Below is a small trained network, with its code and all its weights. Each question gives an input and a class and asks what happens when units are switched off, that is, made to give their printed mean instead of their output.

import numpy as np


def w(rows, s, z=0):
    codes = np.array(rows[::2]) - 128.0
    scale = np.full(codes.shape[1], s)
    scale[-1] = z or s
    return codes * scale


def norm(h):
    return h / np.sqrt((h * h).mean(-1, keepdims=True) + 1e-5)


def f(y):
    return np.maximum(y, 0)


def log_softmax(a):
    a = a - a.max(-1, keepdims=True)
    return a - np.log(np.exp(a).sum(-1, keepdims=True))


def net(x, mask):
    res = np.array(x, float).reshape(1, 8) / 4 @ E
    u = 0
    for l in range(2):
        y = f(norm(res) @ A[l][:, :-1].T + A[l][:, -1])
        res = res + np.where(mask[u : u + 16], y, B[l][:, -1]) @ B[l][:, :-1]
        u += 16
    return log_softmax(norm(res)[-1] @ U[:, :-1].T + U[:, -1])


A, B = {}, {}
E = w([
[78,117,248,84],'x0',
[122,119,125,118],'x1',
[117,210,121,45],'x2',
[122,121,123,121],'x3',
[126,119,121,118],'x4',
[40,132,122,137],'x5',
[127,123,127,122],'x6',
[129,132,133,131],'x7',
],0.011)
A[0] = w([
[143,230,10,42,108],'0.n0',
[159,141,195,79,104],'0.n1',
[134,234,159,68,149],'0.n2',
[117,85,77,123,174],'0.n3',
[103,165,55,199,67],'0.n4',
[235,126,49,123,66],'0.n5',
[103,97,62,160,18],'0.n6',
[100,116,126,174,122],'0.n7',
[107,197,79,109,76],'0.n8',
[214,109,159,228,98],'0.n9',
[120,106,35,211,104],'0.n10',
[98,130,143,232,96],'0.n11',
[91,148,64,179,30],'0.n12',
[107,122,108,182,49],'0.n13',
[126,99,86,187,73],'0.n14',
[163,72,205,187,254],'0.n15',
],0.012,0.0059)
B[0] = w([
[93,207,221,206,240],'0.n0',
[115,58,52,128,177],'0.n1',
[48,85,49,87,218],'0.n2',
[163,169,148,129,183],'0.n3',
[114,171,92,2,181],'0.n4',
[175,162,197,150,212],'0.n5',
[118,124,105,86,154],'0.n6',
[95,100,160,125,164],'0.n7',
[135,228,171,144,166],'0.n8',
[123,112,33,157,202],'0.n9',
[181,152,49,43,221],'0.n10',
[81,150,175,98,180],'0.n11',
[167,171,71,5,158],'0.n12',
[201,137,127,33,147],'0.n13',
[167,119,63,71,172],'0.n14',
[107,80,99,232,254],'0.n15',
],0.0098,0.0084)
A[1] = w([
[167,136,73,161,102],'1.n0',
[82,92,159,221,66],'1.n1',
[37,81,158,87,147],'1.n2',
[158,159,129,42,156],'1.n3',
[214,70,166,121,159],'1.n4',
[180,232,77,115,132],'1.n5',
[199,116,139,56,144],'1.n6',
[42,99,4,52,74],'1.n7',
[26,61,120,123,114],'1.n8',
[133,210,69,168,75],'1.n9',
[115,74,143,159,40],'1.n10',
[146,38,212,174,157],'1.n11',
[180,140,76,51,121],'1.n12',
[48,176,73,152,254],'1.n13',
[94,129,77,135,230],'1.n14',
[174,174,199,167,83],'1.n15',
],0.011,0.0052)
B[1] = w([
[161,158,180,128,162],'1.n0',
[37,95,130,160,173],'1.n1',
[170,27,161,109,204],'1.n2',
[96,43,108,90,179],'1.n3',
[119,121,18,198,148],'1.n4',
[46,121,154,236,212],'1.n5',
[131,37,50,157,158],'1.n6',
[188,138,164,42,225],'1.n7',
[116,69,204,112,213],'1.n8',
[109,126,162,211,172],'1.n9',
[36,135,51,151,146],'1.n10',
[27,106,98,203,175],'1.n11',
[116,120,61,185,181],'1.n12',
[165,159,185,66,255],'1.n13',
[192,167,158,107,217],'1.n14',
[255,175,171,69,152],'1.n15',
],0.0092,0.0097)
U = w([
[188,151,54,199,172],'0',
[58,48,99,205,47],'1',
[188,160,77,62,229],'2',
[38,61,193,162,47],'3',
[185,254,183,158,92],'4',
[126,109,189,66,199],'5',
[91,240,152,109,252],'6',
[91,130,195,38,24],'7',
],0.014,0.0032)

Each question gives the input, the list of numbers given to net, and the class t.
The units are the neurons (one row each of A and B). Each row of codes is followed by its name. A weight is (code - 128) times the scale printed after its matrix; where a second scale follows, it is the last column's (A, B and U).
mask holds one flag per neuron, layer by layer. A switched-off neuron (its flag False) gives its mean, the last column of its row in B, instead of its output. The means were averaged over made-up inputs and are rounded, as every weight is.
A unit's drop is (log p(t) with every unit on - log p(t) with that unit switched off) / (log p(t) with every unit on - log p(t) with every unit switched off).
The circuit of an input: a set's keep is (log p(t) with only the set's units on - log p(t) with every unit switched off) / (log p(t) with every unit on - log p(t) with every unit switched off). Starting from the 12 units with the biggest drops (on a tie, the unit counted first), units are removed one at a time, each time the one whose removal leaves the highest keep (on an exact tie, the one counted first), for as long as the keep stays at least 0.8.
circuit, biggest first: the units of the circuit, biggest drop first
most important unit: the unit with the biggest drop
k most important neurons: the k neurons with the biggest drops, biggest first
top k neurons in layer l: the k neurons of layer l with the biggest drops, biggest first
drop of u: that unit's drop, to one decimal
input [-7,2,2,4,7,1,-4,-8], class 6: circuit, biggest first -> (0.n0)
input [4,-6,0,-1,-5,-6,4,8], class 1: top 2 neurons in layer 0 -> (0.n15, 0.n10)
input [4,-7,0,3,3,-2,-3,-6], class 1: circuit, biggest first -> (0.n15, 0.n4)
input [-8,-2,2,-8,-3,3,5,3], class 6: 2 most important neurons -> (0.n0, 0.n4)
input [-7,2,1,-7,-8,-1,-7,4], class 4: 2 most important neurons -> (0.n0, 0.n5)
input [-5,-5,1,-1,-8,-1,4,3], class 4: top 3 neurons in layer 0 -> (0.n0, 0.n5, 0.n2)
input [-3,0,1,-6,-4,6,7,-8], class 6: top 2 neurons in layer 0 -> (0.n0, 0.n8)
input [1,8,-4,6,4,-8,-1,-6], class 1: 2 most important neurons -> (0.n10, 0.n15)
input [-3,-8,5,-3,-3,-1,-4,-8], class 4: 2 most important neurons -> (0.n0, 1.n15)
input [-6,-5,-1,8,-5,2,-8,0], class 2: drop of 0.n4 -> 0.2
input [-8,4,4,-8,-5,-3,8,-2], class 4: drop of 0.n0 -> 0.3
input [-4,1,4,-3,-1,-3,0,8], class 4: drop of 1.n15 -> 0.1
input [6,4,-2,-1,-3,-3,4,-1], class 1: drop of 0.n13 -> 0.0
input [0,1,-8,8,-7,-4,7,1], class 0: most important unit -> 0.n9
